In the rows, 128 means zero.
Rows near named flat spaces through zero (a row that begins with a name and a colon came from that space)
q22_q144: [137 148 140 143 125  84 113 132 124  97 122 115 111 118 146 139 106 146
 137 125 119 145 136 116 162 146 120 116 144 128 125 120 114 120 175 143
 135 145 114 105 136 121 104 105 140 112 126 123 140 109]
[159 138 143 125 125 135 123 123 111 127 118 130 144 112 171 132 103 120
 143 127 147 141 122 132 135 138 132 137 139 135 142 110 139 119 117 149
 120 136 131 159 138 104 123  97 135 126 131 176 107  97] => q22_q144
q950_q573: [135 124  98 104 143 161 144 125 125 102 112 121 166 132  97 129 116 102
  99  92 148 112 163 146 148  77 159 114 156 117 131 122 148 118 113 139
 174 117 149 145 121 123 113 144 127 129 102 161 146 146]
q583_q873: [148 125 142 115 154 123 159 105 132 129 100 141 139 143 102 128 121 122
 174 142 129 108 124 156 139 141 106 162 131 107 124 123 186 114  84 154
 128 146 146 147 147 138 176 101 117 138 149 149 150 125]
[148 119 128 141 134 164 133 109 120 109 107  99 146 153 148 131 123  90
 109 112 120  99 120 145 138  97 135 122 112  94 138  93 127 106 100  99
 135 124 158 165 163 157 128 146 141 118 137 135 146 141] => q950_q573
q696_q598: [110 145 115 140  98 143 131 130 161 139  93 123 144 139 186 152 102 153
 145 140 129 193 137 181 122 103 125  96 129 114 157 150 113 111 161 130
 114 115  78 117 189 126 146 113  98 113  72 181 128 146]
q169_q837: [158  76 142 142 118  77 103 106 160  89 165 194 120  97 109 126 109  92
 160 138 151  97 120 128 178 149  87 130 123 149 126  96 107  93 126 163
 131 171 128  85 145 156 166 130  87  76 166 174 132 112]
[104 138 184 106 109  95 175 111  74 135  82 183 155 122 105 165 139 109
 115 133 159 126 151  86  92 129 163  84 136 120 107 152 114 143 101  84
 180 110 207 173 104 135 132 138 152 110 145  91  96  94] => q583_q873
q721_q38: [151 125 133 134 123 160 104 134  93 110 144  98 120 125 112 117 150  73
 144 123 106 122 112 111 141 111 135 131 106 104 127 144  90 126 131 136
 159 180 123 129 131 154  98 139 128 134 133 130 130 137]
[136 165  94 115 107 120 110 121 121 158  67 121 171 149  67 120  75 174
  93 104 190 139 110 167 113 115 124 157 104  98 124 138 132 120 137 119
  87 104 136 131 142 120 131 121 151 107 124 148 110 150] => q169_q837
[ 97 103  91 115 137 105  90 206 127 167  74 112 159 124  41 129 113  99
 138  89 129 145  96 129 127  85 160 126 160  97 155 135 153  77  88 124
 143 128  81 126 133 126 131 137 144 130 121 145 122 140] => q169_q837
q556_q396: [120  94 145 129 110  64 136 141 152 135 148 140 135 115  96 130 122 161
 170 159 153 119 104  80 139 135 147 154 155 139 104 154 151  61 131 124
 167 114 142 157 173 122 123 172 106 115 135 128 144  97]
q589_q229: [ 79 123 173 127 124 109 133 136 171 176 145 122 113 149 131 108 126 150
 110 173  93 123  75 117 121 156 169 138 155  80  89 167 142 109  70 150
 135 192 151  97 120 164  81 105 161 149 150 151  90 140]
[161 119 125  96 146 150 134 144 104 131 123 151 137  78 111 141 135 119
 115 169 167 159 167 141 134 101  92 124  81 186 149  90 122 170 209 116
 158  97 111 138 128 114 203 111 142  72 146 134 114 116] => q589_q229
q169_q837: [133 190 143 125 115 146 142 120 100 158 109 126 144 142 179 117 101 137
 141 137 136 125 122 153 149  74 132 115 122 134 141 125 113 177 150 146
  97  90 132 116 122 114  90 136 167 173 106  89 127 134]
q556_q396: [152 145 116 118 149 159 116 137 118 113 133 125 132 137 140 147 122 117
  96 105 105 135 123 140 123 101 138 120  91 146 161 122 103 169 126 101
  94 147 142 138  95 144 154  80 155 129 101  96 153 174]
[135 126 149 145 147 121 141 161 106 137 123 135 129 116 113 152 136 130
 123 109 139 127 142 125 101 100 151 111 143 100 140 131 131 118 103 112
 120 138 149 126 136 124 153 134 159 116 134 103 105 112] => q583_q873
[102 126 143 143 192 105 166  94 157 138 183  71 129 113 109 129 105 129
 138 105 169 131 122 136 124 143  89 106  75  69 123 157 133  97 106 159
 114 178  85 157 117 136 118 122 136 142 131 201 106 136] => q583_q873
[158 134 113 134 129 138 143 126 110 114 135  95 145 146 124 123 149 122
 162 111 143 127 151 134 196 101  90 123 100 131 141 116  87  95 145 137
 142 143 103 142 111 136 110 109  91  97 130  74 129 105] => q22_q144
q956_q590: [148 141 167 112 133 140  92 137 132 137 136 163 136 152 105  92 132 130
 113  96 136 125 113 126 121  97 107 150 138 125 140 101 126 110 147 135
 136 132 114 146 117 146  86 150 146 112  98 184 135 176]
[163 143 135 126 130 139 126 114  93  71 151 112 150 146 248  87 113 149
 160 165 117 119 159 109 168 110 139  99 111 189 160 131 146 192 156 140
 121 128 157 118 127 141  91 103 146 146 118 112 146  89] => q169_q837
[144 113 122 114 115 159 105  87 101 111 118 149  84 148  88 138 111  75
 140 136 143 149 170  84 186  87 179 117 139 132 139 139 106 133 119 110
 134  84 122 165 131 188 138 110  82 125 110 100 109 135] => q589_q229
[129 111 125 113 114 148  98 130 112 137 129 135 129 123 166 143 132 144
 133 134 116 104  85 139 140 125 162 130 165 104 130 134 120 108 121 157
 124 126  80 117 126 145 123  97 152 155 122 146 117 126] => q169_q837
q956_q590: [137 103 151 145  88 122  75 147 154 118  74 175  65 165  84 144 115 139
 119  71 139 164 148 134  82 106 141 109 128 137 167  90 151  86 153 146
 173 136 188 197 108 155 124 144 113 125  87 126 119 123]
[134 135 128 151 155 106 134 152  78 156 141 120 113 117  98 116 169 116
  95 101 112 101 162  65 131 138 115 139 126 116 112 115 146 135 135 111
 120 167 168 137  88  99 167 155 145 133 138  92 121 129] => q696_q598
q950_q573: [ 77 131 134 136 160 166 122 142 109 122 135  96 141  61  96 152  99 137
 229 156 146  80 169 100 123 115 170 127 133 180 155 136  93 154 128 130
 170 128  91  95 118  89 137  93 165 131 149 107 107 127]
[157 109 125 148  82 123 149 102 117 106 115 124  93 196 179 104 146 125
 105 102 120 131 102 181 123 133  74 138 104  94  99 104 168 114  81 101
 126 109 141 186 132 158 110 134 113 150 135 142 124 126] => q950_q573
[170 228 128 166  79 126 122  58  72 116 199 173 103  90 208 180  72  92
 159 156  82 142  99 166 125 224 170 157  78 104 161 104 145 172 146 139
 145  98 192 150 202 116  75 104 136 111  68 213  65 137] => q22_q144
[ 75 123 169 104 134  94 153 124 133 130 125 137 131 113  99 152 114  91
 112 116 156  86 142 114 118 126 109 121  93  71 126 153 156 129  87 147
 150 147 114 146 175 115 149 119 159 145 164 154  89 109] => q583_q873
[151 151 153 142 135 130 105 125  92 112 148 101 120 141 143 116 136  75
 157 114 132 165 129 125 130 129 138 124  79 104 137 152 115 123 113 143
 125 174 107 127 117 169  93 119  90 135 133  96  94 146] => q721_q38
